Questions about the matrix below. Rows and columns are numbered from 0.
1) The entry directly above the smallest entry?
2) The entry just left of the smallest entry?
3) The entry at row 0, column 2?
4) The largest entry?
5) The top-right entry?
6) The entry directly below the largest entry?
7) The entry at row 1, column 0?
8) The entry just right of 105?
[[140 142 123 130 130 122]
 [139 131 140 142 121 120]
 [121 105 119 120 142 126]
 [154 130 131 138 120 125]
 [148 117 119 125 128 129]
 [142 140 126 133 125 119]
 [156 124 146 138 106 138]
 [123 108 120 121 137 133]
 [142 140 129 132 124 123]
 [155 125 138 140 117 132]]
1) 131
2) 121
3) 123
4) 156
5) 122
6) 123
7) 139
8) 119
